Each row has a name. Each piece below is followed by the name of the row it came from, unless a question asks for something else. Each question is about the rows just above it. Places in a row count from 1.

P: [ 96  98  59 148 174 171  83 145]
K: [ 61 148 173 173  84 133 123 126]
T: [ 94  99  61 151 173 173  84 142]
V: [155 157 193 113  83  90 172 110]
A: [149 126 137 106 126 108 129 131]
J: [161 159 197 107  81  84 173 112]
M: [108 131 122 150 129 146 128 124]
X: [139 105 103 107 153 126 103 131]
[197 107  81  84 173 112] begins in row and place => J, 3
Row and place where [129 131] starts: => A, 7
Row and place where [ 61 151 173 173  84] starts: => T, 3

Q: [106 120 112 118 113 103 115 117 115 121 143 116 122 153 115 114 150 159
 127 116 151 149 162 113 158 108 143 149]
F: [ 87 135 137 145 144 134 144 138 142 122 122 145 133 139 143 147 133 125
 135 137 136 125 120 120 151 137 135 138]
R: [161 111  98 122 118  96 118  99 119 124 117 121 101  94 119 121 131 137
 112  94  99 130 125 124  92  99 142  98]
B: [151 113 139  83  79 132  82 136  83 157 147  81 141 156  82  79 145 125
 148 139 153 152 151  83 139 129 116 148]
L: [128 154 178 130 133 184 134 175 133 151 129 131 172 137 132 130 119 106
 159 182 134 120 120 125 133 177 100 142]
U: [109 117  94 127 127  92 127  99 128 103 150 127 106 157 128 125 134 159
 103  98 155 152 151 123 159  96 142 147]
W: [145 136 145 123 124 147 125 143 125 140 130 123 144 124 124 121 124 123
 138 146 125 130 127 119 119 144 115 129]
S: [117 105  94 123 126  98 124  93 127 103 154 126  96 170 127 127 117 129
  93  90 166 133 130 131 163  98 128 149]
[126  98 124  93 127 103 154 126  96 170 127] begins in row and place => S, 5
Where does [109 117  94 127] start? Give its row and place. => U, 1
asked: [109 117  94 127 127  92 127  99 128 103 150 127 106 157 128 125 134 159
 103  98 155 152 151 123 159  96 142 147] => U
Where does [120 120 125] start? Give its row and place. => L, 22
Where does [ 83  79 132  82 136  83 157 147  81 141 156  82] start? Give its row and place. => B, 4
[112 118 113] begins in row and place => Q, 3

Y: [130 156  98 157 169 157 145]
G: [184  75 130 157 164 157 145]
C: [ 75 184 130  98 157 161 105]
Z: [184  75 130 157  98 157 145]
Row and place where [130 157  98] starts: => Z, 3
[184  75 130 157  98] begins in row and place => Z, 1
[157 164] begins in row and place => G, 4

N: [ 97 138 123 123]
H: [142 130 124 140]
D: [138  97 123 132]
[ 97 123] begins in row and place => D, 2
[138 123 123] begins in row and place => N, 2
Row and place where [138  97 123] starts: => D, 1

nesid: [105  68 146 121 110 107 124 136 110]
dasa: [106  68 146 122 133 107 115 103 141]
bimov: [105  68 146 107 121 110 115 103  98]
Row and place where [105  68 146 121 110 107] starts: => nesid, 1
Where does [146 107 121] start? Give its row and place. => bimov, 3
Where does [146 122] start? Give its row and place. => dasa, 3

Zik: [141 127  98 131 107 174]
sosal: [121 137 101 124 143 124]
ket: [139 180  83 133 114 127]
guku: [117 145 130 124 139 100]
fab: [117 145 130 121 138 101]
fifu: [118 147 132 122 141  94]
tiril: [117 144 131 124 143  95]
fona: [141 123 100 132 107 165]
reli: [117 144 131 125 143  95]
Where does [130 121] start? Give its row and place. => fab, 3
Where does [121 138 101] start? Give its row and place. => fab, 4

kosoz: [ 89 123 146 120 147 134 122 148 160 180]
kame: [ 82 150 130 120 169 151 112 150 158 128]
Depe: [ 90 122 116 142 136 164  81 120  94 152]
noza: [109 167 116 137 163 168  90 131 126 118]
sev: [ 90 122 148 126 148 134 123 142 166 179]
regez: [148 137 136 143 121 143  99 117 113 196]
asked: [ 90 122 148 126 148 134 123 142 166 179] => sev
Where does [167 116] start? Give its row and place. => noza, 2
Row and place where [163 168  90] starts: => noza, 5
Where does [122 116] start? Give its row and place. => Depe, 2
Row and place where [148 134] starts: => sev, 5
Where does [ 82 150 130 120] start? Give its row and place. => kame, 1

gesu: [104 102  84 107  92 106  89 116 102  94 142 101 102  93 101  92  92 144
 109 107 104 163  91 106 135 128]
fedi: [ 95  90  71 100  80  97 116 150  98  89 164  95  91 106 118  91  78 161
 137 125  84 171  81 102 152 157]
Dur: [119 121 134 115 117 103 131 108 110 114  99 112 116 113  83 123 121 109
 144 107 104 114 125 110  96 104]
Gare: [110 112 110 110 102 107 121 110 104  97 111 109 104 104  76 106 106 116
  84  80 110 146 111  99 108 110]
sovo: [135 148 170 143 144 127 123 103 131 134  91 135 142 118  99 134 147  97
  85 104 145 101 157 133  93 101]
tol: [161 162 149  89  94 116 107 106 102  92 135 154 163 142 180 139 161 130
 154 169 165 100 152 168 138 137]
Row and place where [ 92 106  89] starts: => gesu, 5
Where does [144 109 107 104] start? Give its row and place. => gesu, 18
Row and place where [107  92 106  89 116 102  94] starts: => gesu, 4

